Moves between items:
* | + ~ ! & ^ %
mupu | pufa mima zomo mimi tiku vevo
feri | tive zodi rafe vigo pifo done
zomo | mupu kezu keno geru zora muvo
samu | mito maku nubi fize mite dabo
ruri | zada ziri rizi nene tofe mopu
maku | pofe mere bima vimu pepi kena
lanu | lonu ropo soni veki fuza feri
vigo | mipe ludu mufi ropo feri lonu
fubi | kade degu mada faki nebi famo
tofe | mada lasu tufi ruri davu lura
nuve | mite pego mipe nubi nagi vuno
lonu | sobu zoto lanu zodi done tive
mite | vimu pepi nuve samu bima gili
rafe | feri veki pufa mufi nozo fuza
zora | tiku lana luta zomo lore puge
zada | faki nebi ruri didu mada veme
tiku | mota gige zora mupu kezu feta
pofe | tufi kabo maku bibe nezu susi
soni | lanu loko gige zeke padi rafe
tulo | tuge bamo nebi kade degu kure
lata | tovu dere degu tuge bamo rezu
didu | resi fubi nene goka zada tuna
resi | kure kade didu famo faki degu
vuno | gili samu sobu dibu ligi bima
fize | kena vimu ligi gili samu pepi
lito | tame rovo gili mere kena pofe
degu | lata kaga tuna tulo file sepu
davu | ziri mopu lofo tofe sema nene
done | saga mipe fuza lonu ropo ludu
tuge | zozu sote tulo kuzu lata gidi
zozu | fume keno tuge kuru tovu peta
mere | kabo susi dabo nezu lito bibe
nebi | tulo file ziri fubi tuna resi
kade | kuzu lata fubi sepu tulo kaga
tive | nagi pega feri mipe ludu saga
kezu | mima vevo lore tiku lana mimi
muvo | vevo mimi sezi lana puge tiku
puge | feta mupu fume muvo geru kezu
lofo | davu zibu nezu tufi kabo kuza
kure | gidi kuzu resi kaga sepu lata
kuzu | kuru tovu kade rezu tuge dere
susi | pino rizi kena tame rovo lofo
dere | luta miba kaga sote gidi zozu
rizi | ruri davu bibe kuza tufi zibu
sezi | muvo geru kuru mero fume zora
gige | soni genu lana mima vevo pufa
tovu | vuzo luta lata zozu sote miba
peta | lore sezi gidi luta miba vuzo
loko | ropo feri genu fuza mufi veki
ropo | zoto tive loko done vigo zodi
zeke | veki fuza mima nozo soni mufi
lasu | tuna goka sema ziri mopu zada
mimi | pame mota geru feta mupu gige
pego | pepi gili firo bima dibu samu
pepi | nezu lito pego maku dabo mito
lura | goka zada pino mopu nene ziri
bima | maku dabo nagi mite pego fize
veki | zodi done zeke pifo lanu vigo
fuza | done vigo padi lanu loko pifo
mipe | nuve firo vigo zoto tive sobu
vimu | bibe nezu mite mito maku lito
gili | lito mito vuno dabo fize maku
mufi | vigo pifo pame loko rafe lanu
goka | famo faki lura veme didu nebi
ziri | nebi veme davu mada lasu didu
padi | fuza mufi vevo soni genu nozo
fume | puge zomo zozu sezi vuzo lore
famo | kaga sepu goka file resi tulo
pifo | ludu lonu nozo feri veki ropo
pufa | rafe zeke mupu pame mota padi
gidi | peta kuru kure dere rezu tovu
firo | pego vuno ludu nagi pega nubi
mada | fubi tuna tofe zada ziri goka
tufi | tofe sema pofe rizi lofo pino
saga | ligi nuve done sobu zoto firo
genu | loko rafe feta padi pame zeke
faki | sepu tulo zada resi fubi file
mota | nozo soni tiku pufa mima genu
pame | mufi nozo mimi genu pufa soni
geru | mimi tiku vuzo puge zomo lana
mito | rovo pofe samu kena vimu mere
sema | lasu lura kabo davu zibu ruri
miba | mero fume rezu peta kuru keno
feta | genu pufa puge vevo mimi mima
lore | kezu muvo peta zora mero geru
sobu | vuno nubi lonu pega saga nagi
sote | keno peta bamo tovu dere kuru
pega | dibu ligi zodi firo sobu nuve
dibu | dabo fize pega pego vuno mite
bamo | sote gidi file lata kaga kuzu
mopu | veme didu zibu lasu lura mada
dabo | mere kena dibu pepi gili vimu
kaga | dere rezu famo bamo kure tuge
nubi | samu bima zoto ligi nuve dibu
veme | file resi mopu tuna goka fubi
nozo | pifo lanu mota rafe zeke loko
sepu | rezu tuge faki kure kade bamo
mima | zeke padi kezu mota gige pame
lana | gige feta mero kezu muvo mupu
ludu | firo sobu pifo tive zodi zoto
mero | lana puge miba lore sezi zomo
rovo | kuza tufi mito susi bibe kabo
rezu | miba zozu sepu gidi kuzu sote
ligi | fize mite saga vuno nubi pego
file | bamo kure veme degu famo kade
nezu | lofo tame pepi pofe mere rovo
keno | zomo lore sote vuzo luta sezi
kabo | sema pino mere lofo tame rizi
pino | lura ruri susi zibu kuza davu
kuza | nene tofe rovo pino rizi sema
zoto | nubi nagi ropo saga mipe pega
zodi | pega saga veki ludu lonu mipe
tuna | degu famo lasu nebi veme faki
bibe | rizi lofo vimu rovo pofe tame
zibu | mopu nene tame sema pino tofe
kuru | sezi vuzo kuzu miba zozu luta
vuzo | geru zora tovu fume keno mero
nene | didu mada kuza lura ruri lasu
kena | susi bibe fize lito mito nezu
tame | zibu kuza lito kabo susi tufi
luta | zora mero dere keno peta fume
nagi | bima dibu tive nuve firo ligi
vevo | padi pame muvo gige feta mota

In the rows, 25 means zero.

The rows follow the links: the fewer symbols apart two items are, the more alike their rows tend to be.

Each row, then its item:
 21   31   29   27   35   26   23   27   14   22   37   17   38   24   23   32   15   14   38   26   31   36   21   24   18    6   27   31   35   24   27   32   22   13   17   21   14   23   27   15   23   36   18   34   49   23   23   21   38   26   39   28   24   28   25   18   37   27   27   13   13   26   23   15   19 | didu
 27   18   21   25   16   25   27   26   37   24   13   31   15   25   25   17   33   37   11   25   20   14   29   28   32   41   26   19   14   25   26   18   26   38   34   27   35   24   25   35   25   13   35   16    0   24   25   30   12   23   10   26   25   21   24   32   13   26   26   38   37   25   25   34   31 | nozo
 17   21   23   36   25   29   26   33   31    9   22   17   32   17   12   21   22   31   18   30   31   19   27   34   29   21   40   22   19   18   38   25   16   31   30   18   31   10   33   31   15   19   42   20   11   15   14   32   18   17   17   39   21   23   27   29   18   38   34   32   32   31   15   25   28 | zomo
 15   26   26   37   32   30   25   34   24    8   30   12   40   17   12   26   16   24   27   31   35   26   24   33   24    8   40   26   26   17   39   30   14   23   24   16   24   10   33   24   14   26   36   26   28   14   13   28   26   18   27   41   21   26   27   24   27   38   34   23   23   31   15   19   24 | zozu
 35   23   24   14   17   21   26   17   28   40   18   38    9   33   37   23   35   29   21   20   15   22   26   18   27   44   11   23   22   32   12   19   35   29   28   34   28   39   17   28   35   22   17   22   18   35   36   23   21   31   21   11   29   24   24   27   21   12   16   29   29   20   34   33   26 | vuno
 23   32   29   24   34   25   22   24   14   26   37   20   35   26   26   33   17   13   39   25   29   36   21   22   18    9   24   32   36   25   24   31   24   12   16   23   14   26   25   15   26   37   15   34   50   26   26   20   38   27   40   24   25   29   25   18   37   24   25   12   13   24   26   16   19 | mopu
 33   21   23   16   15   22   27   18   32   37   15   38    8   31   34   20   37   32   17   21   15   19   28   20   29   45   14   21   19   30   15   18   33   33   30   33   32   36   19   31   33   18   22   19   11   33   34   25   17   29   16   14   27   23   24   29   18   15   18   33   32   21   32   34   28 | sobu
 32   30   28   14   26   21   23   17   17   40   30   32   20   33   36   30   26   17   34   20   20   32   22   16   20   26   11   29   32   32   13   26   33   17   19   31   17   38   18   18   35   33    8   31   42   34   35   18   34   32   35   12   28   27   24   21   33   13   17   16   16   20   34   23   21 | bibe
 18   30   28   33   35   28   23   31   17   15   36   13   41   20   17   31   14   16   34   28   34   33   22   29   20    4   34   29   33   20   34   32   18   16   19   18   17   16   30   17   19   33   25   32   42   19   18   24   34   22   35   34   22   28   26   20   34   33   31   16   16   28   19   15   21 | tulo
 15   25   25   38   31   30   25   34   25    8   29   12   39   16   12   25   16   25   25   31   35   25   25   33   25   10   41   25   25   17   39   29   14   24   25   16   25    9   33   25   14   25   37   25   26   15   13   29   25   18   25   41   21   25   26   25   25   39   35   25   25   31   14   20   25 | miba
 27   31   29   19   31   22   23   20   14   34   34   26   27   30   32   32   21   14   38   22   25   35   21   19   18   17   17   31   35   29   18   29   29   13   16   27   15   33   21   15   30   36   10   34   48   30   31   19   38   30   39   17   27   29   24   19   37   18   20   13   13   22   31   19   20 | kuza
 15   26   25   37   31   30   25   34   24    8   30   12   40   16   12   25   16   24   26   31   35   26   25   33   25    9   41   25   26   17   39   29   14   23   25   16   25   10   33   24   14   26   36   26   27   14   13   29   26   18   26   41   21   25   26   25   26   39   34   24   24   31   14   19   25 | kuru
 25   18   21   27   17   26   28   27   37   22   14   29   17   23   22   17   33   37   12   26   22   14   29   29   32   39   28   19   14   23   28   19   24   38   34   26   36   22   26   35   23   13   37   16    0   23   23   31   11   22   10   28   24   21   25   32   12   28   27   38   38   26   23   33   31 | padi
 22   32   29   26   34   25   23   26   14   24   37   18   37   25   24   33   16   13   38   26   31   36   21   23   18    7   26   31   36   24   26   32   23   12   16   21   14   24   26   15   24   36   16   34   49   24   24   21   38   26   40   26   25   29   25   18   37   26   26   12   13   25   24   16   19 | mada
 21   19   21   34   21   28   27   31   35   13   17   22   25   19   16   18   27   35   14   29   27   16   29   33   31   30   35   20   16   20   34   22   19   35   32   21   34   14   30   34   17   15   42   17    4   18   17   32   14   19   12   36   22   22   26   31   15   35   31   36   36   29   18   29   30 | mupu
 35   26   26   12   21   20   25   16   24   42   23   37   12   34   38   26   32   24   27   19   16   26   25   16   24   38    9   26   26   33   11   21   36   24   24   34   23   41   16   24   36   26   11   26   28   36   37   20   27   32   27    9   29   25   23   24   26   11   15   23   24   19   36   30   24 | dabo
 19   31   28   30   35   27   23   29   15   18   37   15   40   22   20   32   14   15   36   27   33   34   21   27   19    4   31   30   34   22   31   32   19   14   17   19   16   18   29   16   20   35   22   33   46   21   20   22   36   23   38   32   24   28   25   19   36   31   29   14   15   28   21   15   20 | faki
 21   31   29   27   35   26   23   27   14   22   37   17   38   23   22   32   15   14   37   26   31   35   21   25   18    6   28   31   35   23   28   33   22   13   17   20   15   22   27   15   23   36   19   34   48   23   22   21   38   25   39   28   24   29   25   18   36   28   27   13   13   26   23   15   19 | goka
 16   27   26   36   33   29   25   33   21   10   32   12   41   17   13   27   15   21   29   30   35   29   24   32   23    6   39   27   28   18   38   31   15   20   22   16   21   11   33   22   15   28   33   28   33   16   14   27   29   19   30   39   22   26   26   23   29   38   33   21   21   31   16   17   23 | gidi
 19   31   29   30   35   27   23   28   15   19   37   15   40   22   20   32   14   15   37   27   33   34   21   26   19    5   31   30   34   22   30   33   20   14   17   20   16   19   28   16   21   35   21   33   46   21   21   22   36   24   38   31   24   28   26   19   36   30   29   14   14   28   21   15   20 | fubi
 32   29   28   14   26   21   23   17   18   40   29   33   19   33   37   30   27   18   33   20   20   32   22   16   21   28   11   29   32   32   12   26   33   17   19   31   18   39   18   18   35   32    8   31   41   34   36   18   34   32   34   11   28   27   24   20   33   13   16   17   17   20   35   24   22 | pofe

Each walk starts at a row. The symbols on each line, taken left to right, move it on to the next item.
Answer with the item's row; about right is enough.
new walk
 26   32   29   21   32   23   23   21   14   31   36   24   31   28   30   33   19   13   38   23   26   36   21   20   18   14   19   31   36   28   20   30   27   13   16   26   15   31   22   15   29   37   11   34   49   29   29   19   38   29   40   19   26   29   25   18   37   20   22   12   13   23   29   18   19
& ~ + ~ ~ ~	 16   28   27   35   34   29   24   32   19   11   34   12   42   18   14   29   14   19   32   30   35   30   23   31   22    5   38   28   30   18   36   32   16   18   20   17   20   12   32   20   16   31   30   30   37   16   16   26   32   20   32   37   22   27   26   21   31   36   33   19   19   30   17   16   22
+ & ^ ~ ^ % & & %	 17   21   23   37   26   29   26   33   30    9   22   16   33   17   12   21   22   31   18   31   31   20   27   34   29   20   40   22   19   18   39   25   16   31   30   18   31   10   33   30   15   19   42   20   12   15   14   32   18   17   18   40   21   23   27   28   19   38   34   32   31   31   15   24   28
new walk
 19   20   22   35   23   29   27   32   34   11   19   20   28   18   14   19   25   34   15   29   29   17   28   33   30   26   38   20   17   19   36   24   18   34   32   20   33   12   31   33   16   17   42   18    7   16   15   32   15   18   14   38   22   22   26   30   16   36   33   35   34   30   17   28   29
! ! ^ + % %	 18   20   22   36   24   29   27   33   33   10   21   18   30   17   13   20   23   33   16   30   31   18   28   34   30   23   39   21   18   18   37   24   17   33   31   19   32   12   32   31   15   18   42   19    9   16   15   32   16   18   16   39   22   22   26   29   17   37   33   33   33   30   16   26   29
& & & ~ & + ~ ^	 28   18   21   24   16   25   28   25   36   26   13   31   14   25   26   17   34   37   12   25   20   14   29   27   32   42   24   19   15   25   24   18   27   38   34   28   35   26   24   35   26   14   34   16    1   26   26   30   12   24   10   24   25   21   25   32   13   24   25   38   37   24   25   35   31
new walk
 35   24   25   12   19   20   25   16   26   42   21   38   10   34   38   25   33   26   25   19   15   25   25   17   25   40    9   25   25   33   11   21   36   26   25   34   25   40   16   25   36   25   13   25   24   36   37   21   25   32   24    9   29   25   23   26   25   11   16   25   25   19   36   31   25
% + % ^ & ! ! ^	 34   24   24   13   18   21   25   16   27   42   20   38    9   33   38   24   34   27   23   19   15   23   26   17   26   42   10   24   23   32   11   20   36   28   27   34   27   40   17   27   35   23   15   24   22   35   36   22   23   31   23   10   29   24   23   26   23   11   16   27   27   19   35   32   26
~ + ^ + ~ % % +	 22   32   29   27   35   25   23   26   14   23   37   18   37   24   23   32   15   14   38   26   31   36   21   24   18    7   27   31   35   24   27   32   22   13   16   21   15   23   27   15   24   36   17   34   49   24   23   20   38   26   40   27   25   29   25   18   37   26   26   13   13   26   24   16   19
new walk
 24   19   21   30   18   27   27   29   36   18   15   26   20   21   20   17   30   37   12   27   24   14   29   31   32   36   31   19   14   22   31   20   22   38   34   24   36   19   28   35   21   14   39   16    1   21   21   31   12   20   11   31   23   22   25   32   13   30   29   37   37   27   21   32   31
! ! % & ~	 21   19   21   33   20   28   27   31   35   14   17   22   24   19   17   18   28   36   13   29   27   15   29   33   31   31   35   20   16   20   34   22   19   36   33   22   35   15   30   34   18   15   41   17    3   18   18   32   13   19   12   35   22   22   26   31   14   34   31   36   36   29   18   30   30
+ ! ~ & & ! ~ & &	 25   18   21   28   18   26   27   28   36   20   14   27   18   22   21   17   32   37   12   27   23   14   29   29   32   38   30   19   14   23   29   20   23   38   34   25   36   21   27   35   22   14   38   16    1   22   22   32   11   21   10   29   24   21   26   32   13   29   27   38   38   26   22   33   31
new walk
 27   18   21   26   16   26   28   26   37   24   14   30   16   24   24   17   34   37   11   26   21   14   30   28   32   41   26   19   14   24   26   18   26   38   34   27   36   23   25   35   24   13   36   16    0   24   24   30   11   23   10   26   25   21   25   32   12   26   26   38   38   26   24   34   31
% & ! ~ ! % & + ~ !	 28   18   21   23   16   24   27   24   36   27   13   32   13   25   26   17   35   36   12   25   19   14   29   26   32   43   23   19   14   26   24   18   27   38   34   29   35   27   24   35   26   14   33   16    1   26   26   30   12   24   10   24   25   22   25   32   13   23   24   38   37   24   26   35   31
! ^ ~ + ^ & % + + !	 33   20   22   17   15   22   27   19   33   36   15   37    9   31   34   20   36   33   16   21   15   18   28   21   30   46   15   21   18   30   16   18   33   34   31   33   32   35   19   32   32   18   23   19    9   32   33   26   16   28   16   15   27   22   24   30   17   16   19   33   33   21   32   35   29
new walk
 25   18   21   28   17   26   28   27   37   21   14   28   17   23   22   17   32   37   11   26   22   14   29   29   32   38   29   19   14   23   29   19   24   38   34   26   36   21   27   35   22   14   38   16    0   23   22   31   12   21   10   29   24   21   25   32   13   28   27   38   37   27   22   33   31
^ ~ & % ! !	 22   19   21   32   19   27   27   30   36   16   16   24   23   20   18   18   29   36   12   28   26   15   29   32   32   33   33   19   15   21   33   21   20   37   33   23   35   17   29   35   19   14   40   16    2   19   19   32   12   20   11   34   23   21   26   32   13   32   30   37   36   28   20   31   31
& & ~ + ~ +	 33   20   22   17   15   22   27   19   33   36   14   37    9   30   33   20   36   33   16   21   16   18   28   21   30   46   15   21   17   30   16   18   32   34   31   32   33   35   19   32   32   17   24   18    8   32   32   26   16   28   15   16   27   22   24   30   17   16   19   34   34   21   31   35   29
new walk
 34   22   23   15   16   22   26   18   31   39   16   38    9   32   35   21   36   31   18   20   15   20   27   20   29   45   13   22   19   31   14   19   34   32   29   33   31   37   19   30   34   19   21   20   12   33   34   24   18   30   18   13   28   23   24   29   18   14   18   31   31   20   33   34   28
& ~ + ~ ~ ~	 29   31   29   17   29   22   23   19   15   36   33   28   25   31   33   32   22   15   36   21   23   34   21   18   19   20   14   30   34   30   16   28   31   14   17   29   16   35   20   16   32   35    8   33   46   32   33   18   37   31   38   15   28   28   24   19   36   16   19   14   14   21   32   21   20
! ~ % + + + % &	 18   30   28   32   35   28   24   29   16   16   36   14   41   20   18   31   14   16   35   28   34   34   22   28   20    4   34   30   33   21   32   32   18   15   18   18   17   17   30   17   19   34   24   32   44   19   19   23   35   22   36   33   23   28   26   20   34   32   30   15   15   28   20   15   20
